Here are made-up things, facts about them, and rows of numbers that follow some of those facts. Name the thing behind each unnamed row.

Facts:
{k102, k133, k175, k289, k491, k606, k650, k880, k895, k907} busa k16
{k108, k479, k718, k824, k87} busa k966
{k116, k360, k437, k804, k937} busa k905
{k118, k225, k245, k42, k462, k695} busa k373
{k126, k451, k654, k948} busa k349
{k148, k205, k407, k427, k466, k474, k581, k797, k871, k983} busa k721
{k162, k3, k751, k840} busa k258
{k163, k851, k867, k936} busa k968
{k168, k182, k413, k504, k741, k766} busa k924
{k170, k45, k8, k825, k93} busa k260
{k173, k29, k467, k753} busa k64
{k190} busa k372
{k197, k432, k594, k619, k685} busa k832
{k209, k535, k703, k800, k945} busa k706
{k211, k331, k631, k662} busa k304
{k214, k563, k670, k785} busa k999
{k234, k306, k316, k90} busa k271
{k238, k272, k276, k750} busa k904
{k239, k658, k88} busa k776
{k279, k760, k792, k828, k913} busa k125
{k290, k586, k67} busa k142
{k343, k584, k731, k754} busa k634
{k391, k408, k418, k51, k723} busa k136
{k430, k941} busa k974
{k598, k678, k868} busa k84
{k793} busa k908
{k854} busa k502
{k94} busa k639
flovur (each to the one after it):
k102 k895 k491 k650 k175 k289 k133 k606 k880 k907
k209 k535 k800 k945 k703
k238 k272 k276 k750
k29 k753 k467 k173
k316 k306 k234 k90
k331 k631 k662 k211
k413 k168 k504 k182 k741 k766
k437 k937 k360 k116 k804
k581 k205 k871 k797 k148 k474 k427 k407 k466 k983
k598 k868 k678
k619 k685 k594 k197 k432
k654 k451 k948 k126
k658 k239 k88
k67 k290 k586
k695 k42 k118 k462 k225 k245
k723 k51 k408 k418 k391
k731 k754 k343 k584
k751 k3 k840 k162
k785 k563 k670 k214
k824 k87 k479 k718 k108
k828 k913 k279 k760 k792
k851 k936 k163 k867
k93 k45 k170 k825 k8
k941 k430
{k118} floges k741
{k118, k407, k753} floges k750
{k126} floges k451
{k126} floges k824
{k126, k3} floges k670
{k16} floges k941
{k16, k182, k225} floges k211
{k16, k182, k349} floges k102
{k16, k3, k430, k598} floges k133
{k173} floges k474
{k182, k349} floges k175
{k182, k87} floges k272
{k182, k290} floges k51
{k225} floges k289
{k225, k3, k349, k45} floges k766
{k225, k290, k430, k634} floges k432
{k225} floges k924
{k258, k598} floges k42
{k271, k349, k907} floges k136
{k271, k598} floges k895
{k271, k29, k706} floges k797
{k271, k45} floges k245
{k271} floges k239
{k271} floges k718
{k29} floges k502
{k29, k634, k87} floges k606
{k29} floges k966
{k29} floges k391
{k290} floges k170
{k290} floges k316
{k290} floges k373
{k3, k430} floges k437
{k3} floges k304
{k3} floges k197
{k349} floges k535
{k349, k45, k753} floges k427
{k349, k594} floges k343
{k407} floges k413
{k407, k871} floges k67
{k430, k466, k974} floges k825
{k466} floges k948
{k479} floges k462
{k594} floges k372
{k594} floges k276
{k598, k974} floges k840
{k598, k706, k8} floges k695
{k598} floges k851
{k634} floges k504
{k721} floges k148
{k753} floges k867
{k753} floges k214
{k854} floges k260
{k854} floges k94
{k854, k87, k907} floges k804
{k854} floges k685
{k87} floges k999
{k905} floges k331
{k907} floges k93
{k907} floges k168
{k907} floges k880
{k974} floges k731
{k983} floges k125

Known rows:
-10	1	-10	6	14	3	-4	1	-11	-4	-4	3	-2	-8	-11	16	-5	-2	-1	0	1	23	1	2	-4	-3	-8	-5: k258
-3	1	1	1	1	-4	5	4	-3	8	10	0	-4	4	-3	-3	4	-5	1	4	-1	6	-4	3	0	-1	3	6: k840
8	1	1	2	-1	-3	2	3	0	6	7	-5	-3	3	0	-4	1	-2	1	3	-1	-3	-3	-1	2	-2	3	4: k234
-2	4	-4	0	0	4	0	-1	3	0	-1	1	-3	5	0	-6	-1	1	1	1	-3	-26	1	4	-4	7	-1	-2: k93
6	2	-8	4	11	-4	-1	2	-12	-4	2	-7	-3	-9	-5	11	-12	7	-4	-2	2	14	8	0	-3	2	-5	-9: k502
2	1	5	-1	1	0	1	2	3	1	6	3	-5	-2	1	-4	4	7	4	1	-3	-15	-2	4	-2	5	2	3: k937
-5	-6	3	4	-12	-3	0	-6	10	3	0	-6	18	2	9	-6	-2	5	6	-4	1	21	-2	-4	8	6	2	-4: k175
-2	0	-1	6	-2	9	-2	4	4	-8	3	-7	6	-4	1	-1	13	-10	-3	20	-8	-3	-3	4	2	-18	1	4: k118
4	-4	15	-8	6	1	-8	-2	9	6	-5	-7	8	10	-3	-2	2	4	-12	-3	1	15	1	-1	3	3	7	4: k741
-1	-4	3	-2	-4	-9	0	1	5	2	5	-5	2	6	8	-1	0	-4	-6	-3	0	-1	-3	0	1	-3	3	2: k718
10	0	14	-4	7	4	-3	1	3	7	3	1	-4	2	-6	-2	1	8	2	-5	0	-18	-6	1	-2	11	5	2: k168
1	4	-8	-6	-13	10	1	-4	-13	-5	7	2	-8	4	-1	-9	5	3	-3	-5	0	-21	2	-7	-3	7	-10	5: k581
8	1	0	2	-1	-3	2	4	0	7	7	-5	-2	3	0	-4	1	-2	1	3	-1	-4	-3	-1	2	-2	4	4: k800
-10	6	-3	-2	2	4	4	-1	1	1	4	6	-4	6	-2	-7	2	0	0	3	-2	-17	1	9	-4	8	-3	0: k731
6	-4	-1	-2	-2	-10	3	-1	11	0	0	3	2	6	8	-2	-2	-2	-2	-6	2	1	-8	-1	4	-6	1	1: k211
-3	-3	4	-3	-2	-8	-3	-2	8	0	-6	-4	5	7	5	-4	0	1	-5	-4	-2	16	5	-1	3	-2	6	4: k703
7	2	-10	2	12	-3	0	2	-11	-3	3	-5	-2	-8	-6	11	-11	10	-4	-1	3	17	7	1	-3	1	-6	-9: k639

Which thing is each row?
No name comes twice in this set of rows, the named rows included.
-35	-7	-2	4	-6	-3	-13	-2	0	6	-15	-1	5	7	-1	7	5	-19	2	-6	-5	19	0	-6	-2	-1	5	12 => k8
-10	4	-8	-1	0	3	1	0	2	3	2	5	-3	6	-1	-5	1	1	2	2	-3	-19	1	6	-5	8	-3	0 => k851
-7	-5	10	4	-13	-5	7	-3	2	4	17	-8	15	3	10	-3	0	-2	1	0	2	9	-7	1	5	6	1	-6 => k650
-15	1	-6	3	-6	-6	3	4	1	-3	8	7	-7	-5	6	-3	7	0	9	6	-8	-9	2	9	-4	-1	0	7 => k42
6	3	21	10	1	7	-4	-2	0	-11	-15	1	-8	-6	-4	0	2	-11	9	-7	-2	-28	-6	-4	0	-1	8	-2 => k87
-4	-2	-16	9	10	3	-10	1	-8	-3	-12	-3	1	-10	-8	18	-10	-3	2	-4	1	9	0	-7	-4	-4	-7	-6 => k271
-12	1	14	-4	3	-9	12	0	1	-2	11	8	-2	8	0	-2	6	-9	-8	-1	2	20	-5	12	2	-4	3	3 => k825
-5	-4	-12	-2	-11	-9	-4	-2	13	-3	-17	0	7	0	15	-4	1	0	3	3	-4	15	13	-3	4	-10	5	5 => k245
-1	1	12	-1	2	-8	3	-4	9	-6	-11	5	0	7	1	-5	0	-4	-1	-9	2	21	2	1	6	-4	7	2 => k432
-1	4	-20	8	5	-11	5	3	-8	-15	1	-3	-5	-13	4	9	-9	5	0	6	-3	15	14	6	-2	-9	-6	-8 => k373
-5	-5	14	-10	-23	3	5	-6	2	13	-13	2	19	-5	15	1	-1	-5	10	8	10	18	15	-4	6	4	8	-8 => k880
2	-3	3	-10	-18	1	-3	-6	-9	-4	-7	-4	1	2	4	-5	5	1	-6	-8	2	22	12	-15	5	-2	1	10 => k474

The same things again, as new rows of numbers:
Some things and their rows:
5	-6	-40	-16	6	3	-3	0	13	-6	10	11	-3	-2	-27	5	10	7	14	22	16	-20	17	8	12	25	4: k372
14	-10	-16	3	11	-13	15	-4	23	-4	-5	10	0	-6	-24	15	-17	-12	10	4	9	0	29	-18	8	10	7: k190
14	-14	-16	2	11	-14	22	-3	22	-3	3	8	-2	-8	-22	15	-20	-15	12	-1	12	-3	31	-13	8	11	7: k800
11	-14	-16	0	16	-13	22	-3	22	0	1	7	-1	-10	-20	12	-21	-16	14	0	10	-3	30	-18	8	11	2: k945
17	-12	-24	2	-2	-13	19	2	31	-10	-7	2	1	-6	-23	10	-5	-19	28	-1	12	9	39	-19	2	13	1: k491
19	-9	-13	10	5	-17	19	-6	21	-8	2	7	-3	-4	-23	27	-15	-14	8	-5	16	-4	33	-7	5	12	13: k723
15	-9	-15	6	7	-16	20	-6	23	-5	0	6	-3	-6	-21	22	-15	-13	11	-1	14	-3	33	-12	7	12	11: k631
16	-10	-12	5	0	-13	17	-12	24	-18	3	9	0	-18	-12	29	-18	-13	5	10	26	-3	41	-12	-7	17	18: k581
-4	-15	-33	-26	2	11	-8	-8	22	-31	13	20	5	-32	-5	14	0	5	7	44	30	-15	32	1	-6	37	11: k721
14	-11	-13	2	3	-12	17	-10	24	-16	1	10	1	-19	-9	25	-19	-14	7	11	24	-2	41	-16	-5	18	14: k205
-1	-7	-38	-14	3	5	0	-2	16	-14	5	21	-3	-6	-26	0	5	9	17	12	10	-29	16	11	13	24	4: k349
14	-7	-14	-7	10	-20	18	-7	-5	7	-7	12	-1	-9	-19	-3	-25	-16	32	15	10	-4	28	-36	11	12	-6: k766
3	-10	-36	-16	8	5	-1	1	18	-8	10	10	-2	-3	-27	9	7	9	15	20	14	-16	16	10	17	25	5: k904
22	-11	-12	1	12	-18	20	-5	20	-6	3	7	-1	3	-18	16	-18	-7	14	2	15	-5	33	-21	9	13	3: k840
4	-12	-36	-18	12	4	-2	2	17	-5	13	12	-3	-3	-29	10	5	9	13	17	13	-17	16	11	17	25	4: k832
21	-6	-14	9	0	-21	19	-8	19	-6	3	8	-3	1	-23	24	-13	-12	10	-3	21	-9	35	-10	3	12	12: k941
4	-9	-36	-16	7	5	-3	-1	18	-8	9	10	-1	-4	-27	9	6	9	15	21	14	-17	16	9	16	25	4: k776

Rows to name:
No name comes twice in this set of rows, the named rows included.
-8	-18	-19	-16	23	1	19	-9	25	-4	-5	23	-1	-31	-3	-1	-30	-16	21	14	7	0	36	-43	2	20	-12 => k407
6	-11	-14	1	6	-6	21	-11	24	-14	0	17	-4	-22	-9	22	-21	-13	11	10	19	-2	41	-22	-5	19	8 => k871
11	-10	-19	6	10	-14	20	-6	21	-7	-2	13	-3	-10	-20	10	-17	-16	13	-6	9	-11	30	-14	5	11	7 => k594
15	-8	-30	-4	2	-14	19	4	24	-1	-7	10	1	-3	-21	-5	-8	-21	28	0	14	7	39	-32	-2	14	-9 => k175
-4	-16	-33	-16	24	-6	17	11	32	-4	-15	16	6	-16	-13	-33	-22	-22	42	-2	-4	7	27	-47	10	15	-21 => k907
28	-8	-22	8	-4	-17	24	6	27	-16	-3	4	-2	5	-22	14	-6	-10	25	0	15	6	42	-19	-4	13	4 => k895
-8	-23	-24	-26	33	-3	13	-5	26	-2	-5	19	6	-31	2	-14	-35	-20	22	18	7	2	30	-51	6	22	-17 => k983
20	-2	-5	13	-6	-14	21	-11	-1	-2	-6	7	-11	-11	-26	30	-17	-11	25	11	13	0	35	-11	9	12	14 => k413
-1	-9	-32	-20	3	5	-4	1	21	-9	7	18	3	-2	-30	7	1	13	19	13	17	-20	15	10	17	24	5 => k634
17	-13	-11	1	1	-17	18	-9	24	-12	-5	11	3	-5	-21	19	-18	-10	15	-9	15	-14	32	-12	7	10	8 => k430
2	-5	-36	-18	4	3	-3	6	16	-4	12	13	1	1	-30	5	2	10	16	20	21	-16	16	7	17	26	9 => k999
10	-11	-11	0	-1	-15	17	-7	26	-6	-5	13	3	-7	-24	20	-21	-12	14	-11	19	-9	32	-10	8	10	11 => k290
9	-6	-8	-2	-1	-17	15	-8	3	-3	-14	15	0	-17	-24	5	-26	-16	32	1	11	-11	27	-20	13	10	8 => k182
21	1	-8	11	0	-21	18	-4	1	-6	-3	6	-4	-9	-24	13	-23	-15	25	10	15	-2	30	-14	10	12	20 => k168

Now the same things, written a new way:
Known rows:
-2	-2	6	-1	1	1	0	-2	0	-1	2	-5	-1	0	1	3	-1	0	2	3	-3	-4	-1	3	-1	2	-1	0: k479
1	-2	-2	-3	5	2	0	0	6	-3	3	-1	-4	1	0	1	-3	5	-1	0	-2	-5	2	-2	3	3	0	-1: k751
-3	9	-1	5	5	-6	0	3	-5	1	4	1	4	3	-3	0	7	1	-7	-7	11	7	2	-4	-4	-10	2	3: k502
0	-4	1	-1	3	2	-1	-2	3	-1	-1	-2	-1	-2	3	2	2	0	4	-2	-2	-5	3	-1	1	4	-3	1: k936
3	-5	-1	0	-5	3	6	0	-4	2	-4	5	6	0	-3	-3	-5	-2	-4	1	-7	-6	-2	5	-3	-2	1	5: k432
-4	8	0	6	7	-3	-1	3	-4	4	3	-1	-1	1	-4	0	6	1	-4	-4	11	4	2	-4	-1	-8	2	4: k64
1	-2	-6	-1	2	3	1	0	7	-3	8	-3	-4	2	-3	3	3	6	7	0	-3	-1	-1	-5	-3	4	0	-6: k598
-2	-3	-3	-1	0	4	0	-1	4	2	1	-3	-3	-3	-3	4	6	1	11	1	-8	-2	1	-4	-2	3	-3	-2: k3
3	4	-2	-2	-5	-7	-5	1	1	-8	-4	7	6	-5	7	4	-4	-9	3	-3	-9	1	-1	-13	3	6	14	-14: k895
11	2	-1	-4	-13	-10	6	-2	-9	-3	-10	4	6	0	4	-5	-10	-9	-10	4	-3	3	-1	-12	4	1	9	-12: k606
-5	8	1	6	7	-2	1	3	-4	5	4	-3	-1	1	-3	1	7	2	-3	-3	11	3	2	-4	-1	-8	1	4: k905
3	-4	-2	-3	0	10	-9	-1	11	-1	-4	3	-7	-3	-3	1	-2	4	-9	0	8	20	-2	5	5	11	-2	-2: k581
-4	9	0	6	6	-3	-1	4	-5	4	3	-1	-1	1	-4	1	6	1	-5	-5	11	6	2	-4	0	-8	3	4: k908
12	-10	1	-2	-14	3	-2	-3	-2	7	-13	-4	-8	3	-3	-6	0	-1	-8	10	17	24	-1	3	2	10	-9	-2: k983
2	-1	0	2	-3	2	7	-1	-2	3	0	-1	2	0	2	-3	-6	-3	0	4	2	-6	-3	4	-1	2	1	3: k108
1	11	0	0	-7	-5	0	1	-6	-7	-5	4	1	-6	6	3	-8	-10	-1	4	-4	-2	-8	-7	8	3	11	-13: k650
0	0	0	1	-2	1	2	0	-3	-3	-1	-1	-1	0	2	0	-1	-1	2	3	1	-6	-4	6	1	1	-3	1: k162

Name these rows:
No name comes twice in this set of rows, the named rows included.
0	8	5	-2	-5	-6	-3	0	-3	-6	-2	1	2	-6	5	5	-8	-9	-3	3	-8	1	-4	-9	6	5	13	-13 => k491
1	-1	-4	-6	5	-1	1	-2	6	-5	4	2	1	2	2	-2	-2	6	-2	-2	-3	-3	3	0	1	0	-2	-2 => k93
1	-6	1	-1	2	2	-3	0	3	-1	-4	0	0	-2	1	2	2	0	4	-3	-5	-5	3	-1	1	3	-1	2 => k451
2	-8	-4	-3	3	3	-2	2	5	-3	0	3	-2	2	-4	1	-1	5	0	-2	-9	-6	2	-2	1	0	2	0 => k437
-3	7	-3	6	4	-4	1	3	-3	2	8	-3	1	3	-4	1	10	2	2	-4	10	5	1	-5	-7	-7	1	1 => k706
7	-7	-1	-2	-14	4	-5	0	2	9	-10	7	0	1	-1	-10	-5	-5	-6	4	9	23	-1	9	0	5	-2	2 => k427
1	-3	-1	1	-4	2	0	2	-3	-3	-3	3	0	1	-1	0	0	-1	5	2	-5	-7	-4	5	-1	-2	-1	2 => k197
5	-2	0	1	-9	10	-3	-1	3	4	-7	5	-1	-4	-1	-3	-6	-5	-10	3	12	19	-6	11	1	11	-1	4 => k148
0	-2	-1	-1	-4	1	0	1	-4	-3	-4	5	2	0	-1	-1	-1	-1	1	1	-8	-5	-2	6	0	-4	-3	2 => k211
1	-3	-2	-2	1	-1	-3	-1	4	-3	0	2	4	0	4	1	3	-1	6	-4	-3	-2	3	-1	-3	2	-1	-1 => k239
-1	-5	0	-4	2	2	-1	-2	2	-1	-5	2	2	-3	0	1	1	1	1	-3	-11	-4	5	0	0	0	-4	3 => k51
1	0	1	-3	1	-1	2	-3	0	-3	-1	0	3	0	3	-1	-2	1	-3	-1	0	-1	1	2	0	0	-3	1 => k94
-1	6	2	8	-6	5	2	5	-2	-9	-6	-8	2	1	5	-4	-10	7	1	-1	-5	-7	2	5	0	1	-7	1 => k462
-1	-4	-1	-4	1	0	-2	-1	4	0	-2	3	2	-2	2	-1	2	0	7	-2	-9	-3	4	0	0	0	-3	1 => k535
3	-1	-2	0	-4	0	7	-2	-2	0	1	2	6	1	2	-3	-5	-3	-1	0	1	-5	-3	5	-5	1	0	3 => k391

